Below is a small trained network, with its code and all its weights. Each question gives an input and a class and asks what happens when units are switched off, that is, made to give their printed mean instead of their output.

import numpy as np


def w(rows, s, z=0):
    codes = np.array(rows[::2]) - 128.0
    scale = np.full(codes.shape[1], s)
    scale[-1] = z or s
    return codes * scale


def f(y):
    return y / 2 * (1 + np.tanh(0.7978845608 * (y + 0.044715 * y**3)))


def log_softmax(a):
    a = a - a.max(-1, keepdims=True)
    return a - np.log(np.exp(a).sum(-1, keepdims=True))


def net(x, mask):
    res = np.array(x, float).reshape(1, 6) / 4 @ E
    y = f(res @ A[0][:, :-1].T + A[0][:, -1])
    res = res + np.where(mask, y, B[0][:, -1]) @ B[0][:, :-1]
    return log_softmax(res[-1] @ U[:, :-1].T + U[:, -1])


A, B = {}, {}
E = w([
[150,60,77,93,183,127,94,26,148,209,169],'x0',
[129,127,128,127,129,128,128,128,129,130,128],'x1',
[218,178,187,122,172,89,102,196,167,189,190],'x2',
[128,127,128,128,128,128,128,128,129,129,128],'x3',
[115,139,79,144,141,232,11,181,110,147,117],'x4',
[98,91,193,85,44,166,90,114,164,131,216],'x5',
],0.012)
A[0] = w([
[114,127,111,135,117,131,131,118,139,122,121,60],'neuron 0',
[109,100,165,111,57,145,106,93,131,126,198,15],'neuron 1',
[154,116,128,115,160,132,124,102,143,154,151,75],'neuron 2',
[113,105,162,114,74,155,99,85,145,150,181,3],'neuron 3',
[115,122,108,126,126,157,82,141,131,136,124,100],'neuron 4',
[111,142,153,131,79,138,155,221,118,84,89,47],'neuron 5',
[114,132,154,130,136,127,133,151,129,105,104,41],'neuron 6',
[125,136,145,133,108,123,142,141,122,110,125,29],'neuron 7',
[58,97,68,130,100,158,145,37,104,87,79,114],'neuron 8',
[126,133,116,120,147,140,80,141,120,148,111,106],'neuron 9',
[107,109,114,132,123,122,124,120,136,123,117,53],'neuron 10',
[117,125,96,124,126,167,99,132,109,124,119,93],'neuron 11',
[125,125,80,134,172,209,35,150,120,147,123,106],'neuron 12',
[136,123,141,119,130,75,194,68,145,109,152,47],'neuron 13',
[158,141,46,138,234,96,155,123,108,136,50,1],'neuron 14',
[132,108,165,118,128,47,209,53,122,142,139,55],'neuron 15',
[143,79,83,116,183,126,92,6,130,190,154,48],'neuron 16',
[201,144,155,128,196,83,103,170,145,170,193,101],'neuron 17',
[182,138,150,115,182,113,105,149,138,177,156,108],'neuron 18',
[102,111,96,117,134,158,141,74,134,121,115,114],'neuron 19',
],0.022,0.0054)
B[0] = w([
[134,133,145,122,114,126,127,129,127,139,126,135],'neuron 0',
[91,114,201,136,203,119,124,131,140,132,121,206],'neuron 1',
[91,153,91,131,109,126,126,137,124,125,125,173],'neuron 2',
[85,109,191,124,183,143,132,125,155,124,128,198],'neuron 3',
[168,131,104,131,165,119,137,121,134,129,123,163],'neuron 4',
[35,138,55,125,88,121,134,115,121,130,130,191],'neuron 5',
[92,117,101,123,112,127,112,133,130,130,137,143],'neuron 6',
[104,135,98,132,116,153,106,133,121,136,118,143],'neuron 7',
[195,151,211,129,36,120,132,135,90,136,134,229],'neuron 8',
[162,125,104,138,142,122,152,118,144,120,123,158],'neuron 9',
[137,123,142,135,108,143,132,112,115,119,131,139],'neuron 10',
[165,120,109,128,148,129,127,131,134,124,133,161],'neuron 11',
[218,121,58,123,173,128,123,132,151,131,129,213],'neuron 12',
[191,122,73,127,173,139,110,135,134,123,129,208],'neuron 13',
[57,102,222,125,220,135,123,127,163,129,134,223],'neuron 14',
[216,120,60,128,168,127,136,129,155,134,126,238],'neuron 15',
[2,144,35,132,75,127,130,132,121,126,126,252],'neuron 16',
[174,143,192,131,48,137,126,123,95,131,122,231],'neuron 17',
[151,123,178,122,81,115,135,126,93,118,133,201],'neuron 18',
[139,132,163,122,86,124,123,122,95,116,121,177],'neuron 19',
],0.028,0.035)
U = w([
[135,147,226,126,50,126,119,117,84,118,107,250],'0',
[163,117,116,131,153,133,118,122,159,116,103,138],'1',
[14,148,117,132,79,131,117,117,125,117,103,41],'2',
[50,89,254,129,185,143,111,117,167,118,108,48],'3',
],0.007,0.0027)

Each question gives the input, the list of numbers given to net, and the class t.
The units are the neurons (one row each of A and B). Each row of codes is followed by its name. A weight is (code - 128) times the scale printed after its matrix; where a second scale follows, it is the last column's (A, B and U).
mask holds one flag per neuron, in row order. A switched-off neuron (its flag False) gives its mean, the last column of its row in B, instead of its output. The means were averaged over made-up inputs and are rounded, as every weight is.
A unit's drop is (log p(t) with every unit on - log p(t) with that unit switched off) / (log p(t) with every unit on - log p(t) with every unit switched off).
The circuit of an input: a set's keep is (log p(t) with only the set's units on - log p(t) with every unit switched off) / (log p(t) with every unit on - log p(t) with every unit switched off). Starting from the 12 units with the biggest drops (on a tie, the unit counted first), units are removed one at a time, each time the one whose removal leaves the highest keep (on an exact tie, the one counted first), for as long as the keep stays at least 0.8.
circuit, biggest first: the units of the circuit, biggest drop first
unit that matters most: the unit with the biggest drop
k most important neurons: the k neurons with the biggest drops, biggest first
drop of u: that unit's drop, to one decimal
input [8,-8,0,-8,2,-6], class 2: circuit, biggest first	neuron 16
input [-7,4,-1,-1,-3,-7], class 2: 3 most important neurons	neuron 5; neuron 1; neuron 3
input [1,-3,7,8,8,8], class 1: 3 most important neurons	neuron 12; neuron 14; neuron 8
input [4,-5,7,-8,8,8], class 1: 3 most important neurons	neuron 12; neuron 14; neuron 8
input [5,8,-4,3,-4,-4], class 2: 3 most important neurons	neuron 16; neuron 17; neuron 12
input [5,-5,-5,2,0,-5], class 0: 4 most important neurons	neuron 8; neuron 5; neuron 1; neuron 19
input [7,5,-5,5,6,6], class 2: 4 most important neurons	neuron 16; neuron 15; neuron 14; neuron 13
input [7,3,8,5,2,-7], class 0: 2 most important neurons	neuron 17; neuron 18
input [-2,-8,-7,-6,-5,-8], class 3: 3 most important neurons	neuron 14; neuron 17; neuron 18
input [0,-6,-2,-7,-4,-4], class 1: 2 most important neurons	neuron 1; neuron 15
input [7,4,-8,-2,3,-3], class 0: 2 most important neurons	neuron 8; neuron 19
input [7,3,7,0,7,-6], class 0: 2 most important neurons	neuron 17; neuron 18
input [2,-5,-6,8,-7,0], class 1: 4 most important neurons	neuron 15; neuron 13; neuron 17; neuron 18
input [4,-7,-2,8,7,5], class 1: circuit, biggest first	neuron 12
input [-7,-1,1,-2,-6,-7], class 2: 2 most important neurons	neuron 5; neuron 1
input [7,4,-7,5,1,-3], class 0: 3 most important neurons	neuron 8; neuron 19; neuron 5
input [4,0,1,4,-2,-4], class 2: drop of neuron 16	2.0
input [5,-1,1,-4,4,-7], class 3: drop of neuron 14	6.5
input [-6,3,-2,7,-7,-1], class 1: drop of neuron 16	1.8
input [7,1,-1,6,2,3], class 2: drop of neuron 16	1.9
input [-7,-6,1,-1,1,-5], class 2: unit that matters most	neuron 5
